Below are the code and all the weights of a small trained network. Each question names an input and a target symbol and asks about switching units off, where a switched-off unit gives its printed mean instead of its output.

import numpy as np


def w(rows, s, z=0):
    codes = np.array(rows[::2]) - 128.0
    scale = np.full(codes.shape[1], s)
    scale[-1] = z or s
    return codes * scale


def f(y):
    return np.maximum(y, 0)


def softmax(a):
    e = np.exp(a - a.max(-1, keepdims=True))
    return e / e.sum(-1, keepdims=True)


def log_softmax(a):
    a = a - a.max(-1, keepdims=True)
    return a - np.log(np.exp(a).sum(-1, keepdims=True))


def net(x, mask):
    ids = ['ΓΘΩβδζλξπσφψ'.index(c) for c in x.split()]
    T = len(ids)
    res = E[ids] + P[:T]
    u = 0
    for l in range(2):
        q, k, v = (res @ M[l].T for M in (Q, K, V))
        z = softmax(np.where(np.tri(T) > 0, q @ k.T / 3**0.5, -1e9)) @ v
        res = res + np.where(mask[u], z, O[l][:, -1]) @ O[l][:, :-1]
        u += 1
        y = f(res @ A[l][:, :-1].T + A[l][:, -1])
        res = res + np.where(mask[u : u + 12], y, B[l][:, -1]) @ B[l][:, :-1]
        u += 12
    return log_softmax(res[-1] @ U[:, :-1].T + U[:, -1])


Q, K, V, O, A, B = {}, {}, {}, {}, {}, {}
E = w([
[118,109,189,3],'Γ',
[133,98,131,151],'Θ',
[124,97,135,148],'Ω',
[95,171,111,94],'β',
[150,174,238,155],'δ',
[103,98,134,138],'ζ',
[185,87,145,117],'λ',
[95,97,134,135],'ξ',
[35,84,177,57],'π',
[198,62,175,132],'σ',
[103,59,116,188],'φ',
[102,101,132,137],'ψ',
],0.02)
P = w([
[67,254,5,110],'0',
[113,209,83,92],'1',
[130,187,118,81],'2',
[142,163,135,83],'3',
[144,137,143,81],'4',
[151,107,147,78],'5',
[158,67,149,76],'6',
[155,68,154,61],'7',
],0.0078)
Q[0] = w([
[111,90,142,118],'0.h1',
[162,63,101,124],'0.h1',
[123,13,254,135],'0.h1',
],0.0064)
K[0] = w([
[167,71,185,209],'0.h1',
[76,112,96,176],'0.h1',
[137,157,255,153],'0.h1',
],0.0092)
V[0] = w([
[80,254,75,220],'0.h1',
[160,235,190,136],'0.h1',
[46,53,157,148],'0.h1',
],0.0067)
O[0] = w([
[126,166,21,102,78],'0.h1',
[140,2,54,85,254],'0.h1',
[73,134,95,152,119],'0.h1',
],0.009,0.0033)
A[0] = w([
[117,84,169,73,83],'0.n1',
[130,172,54,113,3],'0.n2',
[109,99,90,105,207],'0.n3',
[150,112,94,87,228],'0.n4',
[99,189,174,254,153],'0.n5',
[225,233,93,147,47],'0.n6',
[210,84,119,111,128],'0.n7',
[211,240,186,207,138],'0.n8',
[107,130,241,129,134],'0.n9',
[193,81,64,221,116],'0.n10',
[165,149,177,46,80],'0.n11',
[174,115,117,135,144],'0.n12',
],0.012,0.0046)
B[0] = w([
[111,168,115,118,254],'0.n1',
[130,144,154,131,149],'0.n2',
[171,142,162,126,213],'0.n3',
[131,199,143,141,224],'0.n4',
[9,81,130,106,153],'0.n5',
[114,60,119,121,141],'0.n6',
[86,121,156,165,236],'0.n7',
[48,79,126,163,156],'0.n8',
[127,127,146,112,244],'0.n9',
[180,64,136,132,172],'0.n10',
[124,63,71,140,215],'0.n11',
[87,144,154,146,168],'0.n12',
],0.011,0.0079)
Q[1] = w([
[214,168,1,125],'1.h1',
[73,119,108,179],'1.h1',
[89,135,222,105],'1.h1',
],0.0084)
K[1] = w([
[173,252,96,204],'1.h1',
[57,134,121,131],'1.h1',
[151,1,223,96],'1.h1',
],0.0084)
V[1] = w([
[151,226,201,210],'1.h1',
[116,119,254,239],'1.h1',
[187,61,18,185],'1.h1',
],0.008)
O[1] = w([
[123,244,122,139,66],'1.h1',
[145,167,114,183,255],'1.h1',
[84,94,72,196,25],'1.h1',
],0.012,0.0068)
A[1] = w([
[119,178,163,82,116],'1.n1',
[178,114,172,150,170],'1.n2',
[108,96,92,56,35],'1.n3',
[187,174,94,86,253],'1.n4',
[208,166,123,153,139],'1.n5',
[162,142,109,98,120],'1.n6',
[123,161,147,123,19],'1.n7',
[62,176,175,109,48],'1.n8',
[128,130,106,176,68],'1.n9',
[220,115,118,129,143],'1.n10',
[99,179,101,154,193],'1.n11',
[113,126,2,151,106],'1.n12',
],0.014,0.0044)
B[1] = w([
[107,186,126,149,230],'1.n1',
[115,154,91,62,255],'1.n2',
[139,154,184,206,214],'1.n3',
[199,110,64,134,186],'1.n4',
[188,134,154,63,169],'1.n5',
[189,78,106,153,154],'1.n6',
[111,32,159,144,142],'1.n7',
[86,134,61,153,202],'1.n8',
[133,139,133,85,156],'1.n9',
[60,240,102,152,166],'1.n10',
[119,96,88,254,160],'1.n11',
[224,88,92,106,140],'1.n12',
],0.0077,0.0085)
U = w([
[143,73,137,31,114],'Γ',
[139,100,94,102,88],'Θ',
[124,116,102,106,120],'Ω',
[200,170,102,43,253],'β',
[119,135,120,95,42],'δ',
[75,136,100,117,74],'ζ',
[102,94,106,134,106],'λ',
[71,146,125,166,62],'ξ',
[29,168,111,24,162],'π',
[140,176,217,255,49],'σ',
[41,50,91,112,185],'φ',
[79,142,93,124,126],'ψ',
],0.0095,0.0034)

Each question gives the input, a string of symbols that net reads in full, and the target symbol t.
The units are the heads (3 rows each of Q, K, V and O) and the neurons (one row each of A and B). Each row of codes is followed by its name. A weight is (code - 128) times the scale printed after its matrix; where a second scale follows, it is the last column's (O, A, B and U).
mask holds one flag per unit, layer by layer, with each layer's heads first. A switched-off unit (its flag False) gives its mean, the last column of its rows in O or B, instead of its output. The means were averaged over made-up inputs and are rounded, as every weight is.
A unit's drop is (log p(t) with every unit on - log p(t) with that unit switched off) / (log p(t) with every unit on - log p(t) with every unit switched off).
The circuit of an input: a set's keep is (log p(t) with only the set's units on - log p(t) with every unit switched off) / (log p(t) with every unit on - log p(t) with every unit switched off). Starting from the 12 units with the biggest drops (on a tie, the unit counted first), units are removed one at a time, each time the one whose removal leaves the highest keep (on an exact tie, the one counted first), for as long as the keep stays at least 0.8.
circuit, biggest first: the units of the circuit, biggest drop first
most important unit: the unit with the biggest drop
top k neurons: the k neurons with the biggest drops, biggest first
top k neurons in layer l: the k neurons of layer l with the biggest drops, biggest first
input ψ Θ σ δ ξ, target β: top 2 neurons	(1.n5; 0.n7)
input φ λ Θ, target φ: most important unit	0.h1
input ψ σ φ Θ, target φ: top 3 neurons in layer 0	(0.n5; 0.n4; 0.n3)
input ζ φ ξ Γ Γ, target Γ: circuit, biggest first	(0.n11; 1.h1; 0.h1)
input Θ Ω Ω σ ζ Θ, target σ: top 2 neurons	(0.n11; 1.n11)
input σ π ζ, target π: circuit, biggest first	(0.h1; 1.h1; 0.n5; 1.n8)
input σ ξ π Θ β β β Ω, target β: circuit, biggest first	(1.h1; 0.h1)
input Θ π ψ, target π: top 3 neurons in layer 1	(1.n1; 1.n8; 1.n11)
input ξ σ σ ξ, target σ: circuit, biggest first	(1.h1; 0.h1)
input ψ σ δ Θ, target β: circuit, biggest first	(1.n5; 0.n5; 1.h1)
input σ Γ δ, target φ: top 3 neurons	(0.n11; 0.n8; 0.n3)
input π φ β Γ ξ Γ σ, target σ: top 3 neurons in layer 0	(0.n8; 0.n7; 0.n1)
input ξ σ δ Θ, target β: top 3 neurons in layer 1	(1.n5; 1.n3; 1.n2)
input π ζ Θ Ω ξ, target π: most important unit	0.n11
input Γ ψ Γ λ, target Γ: top 2 neurons in layer 0	(0.n11; 0.n9)
input σ π Γ Γ ψ, target Γ: circuit, biggest first	(1.h1; 0.n11; 0.h1; 0.n9)
input ξ ψ δ Ω, target β: top 3 neurons	(0.n11; 0.n5; 0.n8)
input σ Γ σ σ δ π, target β: top 2 neurons	(0.n7; 0.n3)
input π Ω ζ β Ω π ψ, target π: top 3 neurons in layer 0	(0.n11; 0.n5; 0.n10)
input ψ δ ξ, target β: top neuron in layer 1	(1.n4)
input β π π φ, target φ: top 3 neurons	(0.n5; 0.n4; 0.n1)
input σ Γ ζ ψ, target Γ: circuit, biggest first	(1.h1; 0.n11)
input Γ π Θ, target π: top 2 neurons	(0.n10; 0.n11)
input ζ β σ λ, target σ: top 3 neurons	(0.n7; 0.n12; 1.n11)
input ζ σ Ω, target σ: top 2 neurons in layer 0	(0.n11; 0.n10)
input π δ π, target β: top 3 neurons	(0.n4; 0.n3; 0.n1)
input ζ δ φ, target β: top neuron in layer 0	(0.n11)
input ζ ζ σ ζ ψ, target σ: top 2 neurons	(0.n11; 1.n11)
input ψ λ Ω σ Ω β σ, target σ: top 3 neurons	(0.n7; 0.n8; 0.n12)
input Γ Ω λ, target Γ: top 2 neurons	(0.n11; 0.n7)
